Here is a tiny trained network, its code and every weight. The questions are about switching its units off for an input and a target symbol, where a switched-off unit gives its printed mean instead of its output.

import numpy as np


def w(rows, s, z=0):
    codes = np.array(rows[::2]) - 128.0
    scale = np.full(codes.shape[1], s)
    scale[-1] = z or s
    return codes * scale


def norm(h):
    return h / np.sqrt((h * h).mean(-1, keepdims=True) + 1e-5)


def f(y):
    return y / 2 * (1 + np.tanh(0.7978845608 * (y + 0.044715 * y**3)))


def softmax(a):
    e = np.exp(a - a.max(-1, keepdims=True))
    return e / e.sum(-1, keepdims=True)


def log_softmax(a):
    a = a - a.max(-1, keepdims=True)
    return a - np.log(np.exp(a).sum(-1, keepdims=True))


def net(x, mask):
    ids = ['αβγεζηθλμξπστφψω'.index(c) for c in x.split()]
    T = len(ids)
    res = E[ids] + P[:T]
    u = 0
    for l in range(2):
        q, k, v = (norm(res) @ M[l].T for M in (Q, K, V))
        z = softmax(np.where(np.tri(T) > 0, q @ k.T / 3**0.5, -1e9)) @ v
        res = res + np.where(mask[u], z, O[l][:, -1]) @ O[l][:, :-1]
        u += 1
        y = f(norm(res) @ A[l][:, :-1].T + A[l][:, -1])
        res = res + np.where(mask[u : u + 8], y, B[l][:, -1]) @ B[l][:, :-1]
        u += 8
    return log_softmax(norm(res)[-1] @ U[:, :-1].T + U[:, -1])


Q, K, V, O, A, B = {}, {}, {}, {}, {}, {}
E = w([
[136,154,137],'α',
[61,107,105],'β',
[204,142,93],'γ',
[138,77,154],'ε',
[134,149,145],'ζ',
[101,71,196],'η',
[162,38,92],'θ',
[169,99,133],'λ',
[19,96,124],'μ',
[114,173,216],'ξ',
[133,154,129],'π',
[83,139,122],'σ',
[165,125,254],'τ',
[83,109,153],'φ',
[109,115,140],'ψ',
[170,61,141],'ω',
],0.026)
P = w([
[137,1,165],'0',
[119,43,144],'1',
[88,70,167],'2',
[49,76,187],'3',
[52,78,174],'4',
[81,78,138],'5',
[103,97,118],'6',
[70,80,128],'7',
[106,103,108],'8',
[75,81,115],'9',
],0.0066)
Q[0] = w([
[94,135,183],'0.h1',
[172,97,132],'0.h1',
[139,53,2],'0.h1',
],0.014)
K[0] = w([
[2,171,165],'0.h1',
[121,227,158],'0.h1',
[217,156,5],'0.h1',
],0.0088)
V[0] = w([
[121,122,2],'0.h1',
[93,50,18],'0.h1',
[174,107,6],'0.h1',
],0.0055)
O[0] = w([
[80,158,166,17],'0.h1',
[108,86,121,66],'0.h1',
[68,130,254,2],'0.h1',
],0.0099,0.0049)
A[0] = w([
[37,209,201,198],'0.n1',
[132,2,192,251],'0.n2',
[198,190,138,36],'0.n3',
[129,166,114,124],'0.n4',
[178,226,84,135],'0.n5',
[167,192,195,130],'0.n6',
[193,180,213,26],'0.n7',
[132,28,56,130],'0.n8',
],0.011,0.0025)
B[0] = w([
[187,73,93,199],'0.n1',
[225,151,34,248],'0.n2',
[85,80,255,202],'0.n3',
[92,150,142,130],'0.n4',
[165,14,73,196],'0.n5',
[14,96,155,244],'0.n6',
[137,181,183,254],'0.n7',
[145,177,102,234],'0.n8',
],0.0063)
Q[1] = w([
[33,244,193],'1.h1',
[149,3,203],'1.h1',
[230,165,36],'1.h1',
],0.0061)
K[1] = w([
[224,181,107],'1.h1',
[2,171,39],'1.h1',
[168,71,145],'1.h1',
],0.0079)
V[1] = w([
[72,164,131],'1.h1',
[81,53,251],'1.h1',
[57,67,153],'1.h1',
],0.013)
O[1] = w([
[29,210,2,19],'1.h1',
[107,63,167,254],'1.h1',
[216,18,161,173],'1.h1',
],0.0059,0.0028)
A[1] = w([
[107,81,105,208],'1.n1',
[3,139,105,204],'1.n2',
[111,166,154,144],'1.n3',
[108,162,20,165],'1.n4',
[176,99,142,104],'1.n5',
[155,115,131,200],'1.n6',
[86,97,161,93],'1.n7',
[166,166,173,6],'1.n8',
],0.02,0.0022)
B[1] = w([
[147,192,141,228],'1.n1',
[253,199,239,190],'1.n2',
[120,210,128,159],'1.n3',
[74,97,175,254],'1.n4',
[120,196,79,245],'1.n5',
[188,173,22,201],'1.n6',
[159,79,101,230],'1.n7',
[46,164,159,198],'1.n8',
],0.0064,0.0052)
U = w([
[217,128,28,213],'α',
[93,41,54,228],'β',
[143,199,119,60],'γ',
[108,131,129,3],'ε',
[111,145,127,2],'ζ',
[93,123,128,12],'η',
[92,130,128,25],'θ',
[91,156,119,8],'λ',
[161,37,161,59],'μ',
[93,5,248,144],'ξ',
[113,125,158,43],'π',
[103,158,143,237],'σ',
[154,125,191,124],'τ',
[97,162,216,205],'φ',
[88,162,175,168],'ψ',
[119,119,176,71],'ω',
],0.014,0.0055)

Each question gives the input, a string of symbols that net reads in full, and the target symbol t.
The units are the heads (3 rows each of Q, K, V and O) and the neurons (one row each of A and B). Each row of codes is followed by its name. A weight is (code - 128) times the scale printed after its matrix; where a second scale follows, it is the last column's (O, A, B and U).
mask holds one flag per unit, layer by layer, with each layer's heads first. A switched-off unit (its flag False) gives its mean, the last column of its rows in O or B, instead of its output. The means were averaged over made-up inputs and are rounded, as every weight is.
A unit's drop is (log p(t) with every unit on - log p(t) with that unit switched off) / (log p(t) with every unit on - log p(t) with every unit switched off).
The circuit of an input: a set's keep is (log p(t) with only the set's units on - log p(t) with every unit switched off) / (log p(t) with every unit on - log p(t) with every unit switched off). Starting from the 12 units with the biggest drops (on a tie, the unit counted first), units are removed one at a time, each time the one whose removal leaves the highest keep (on an exact tie, the one counted first), for as long as the keep stays at least 0.8.
circuit, biggest first: the units of the circuit, biggest drop first
unit that matters most: the unit with the biggest drop
k most important neurons: the k neurons with the biggest drops, biggest first
k most important neurons of layer l: the k neurons of layer l with the biggest drops, biggest first
drop when u is switched off: that unit's drop, to one decimal
input ψ ξ τ ξ ξ β ξ ξ μ, target ξ: circuit, biggest first	(1.h1 1.n2 0.n7)
input γ θ γ ξ γ ξ, target ξ: 2 most important neurons	(0.n5 0.n6)
input ζ ω φ φ α ξ ξ ξ γ, target ξ: 4 most important neurons of layer 0	(0.n2 0.n3 0.n6 0.n5)
input ξ μ ξ γ ξ β ξ φ, target α: unit that matters most	1.h1
input ξ ξ β, target ξ: circuit, biggest first	(1.n2 1.n4)
input ξ ζ θ φ ξ μ μ φ β, target φ: circuit, biggest first	(1.n2 0.n5)
input φ γ γ μ ξ ξ μ, target ξ: circuit, biggest first	(0.h1 1.h1 1.n2)
input σ φ ξ φ φ, target β: 2 most important neurons	(0.n6 1.n4)
input φ ξ ξ ξ φ, target β: 2 most important neurons of layer 0	(0.n6 0.n7)
input θ ψ π σ φ φ μ ξ φ π, target β: 3 most important neurons of layer 1	(1.n4 1.n2 1.n3)
input τ φ μ, target φ: 2 most important neurons	(1.n2 0.n5)
input ψ φ φ β, target φ: 2 most important neurons	(1.n2 1.n4)
input φ μ σ, target φ: 2 most important neurons of layer 0	(0.n2 0.n5)
input ξ θ β, target ξ: circuit, biggest first	(0.h1)
input γ ξ ξ ξ, target ξ: drop when 0.n5 is switched off	0.1
input ψ α ε ξ φ μ, target φ: drop when 0.n4 is switched off	0.0
input τ λ ψ, target α: drop when 0.n6 is switched off	0.5
input φ ξ θ ε ψ, target α: drop when 0.n2 is switched off	-0.1
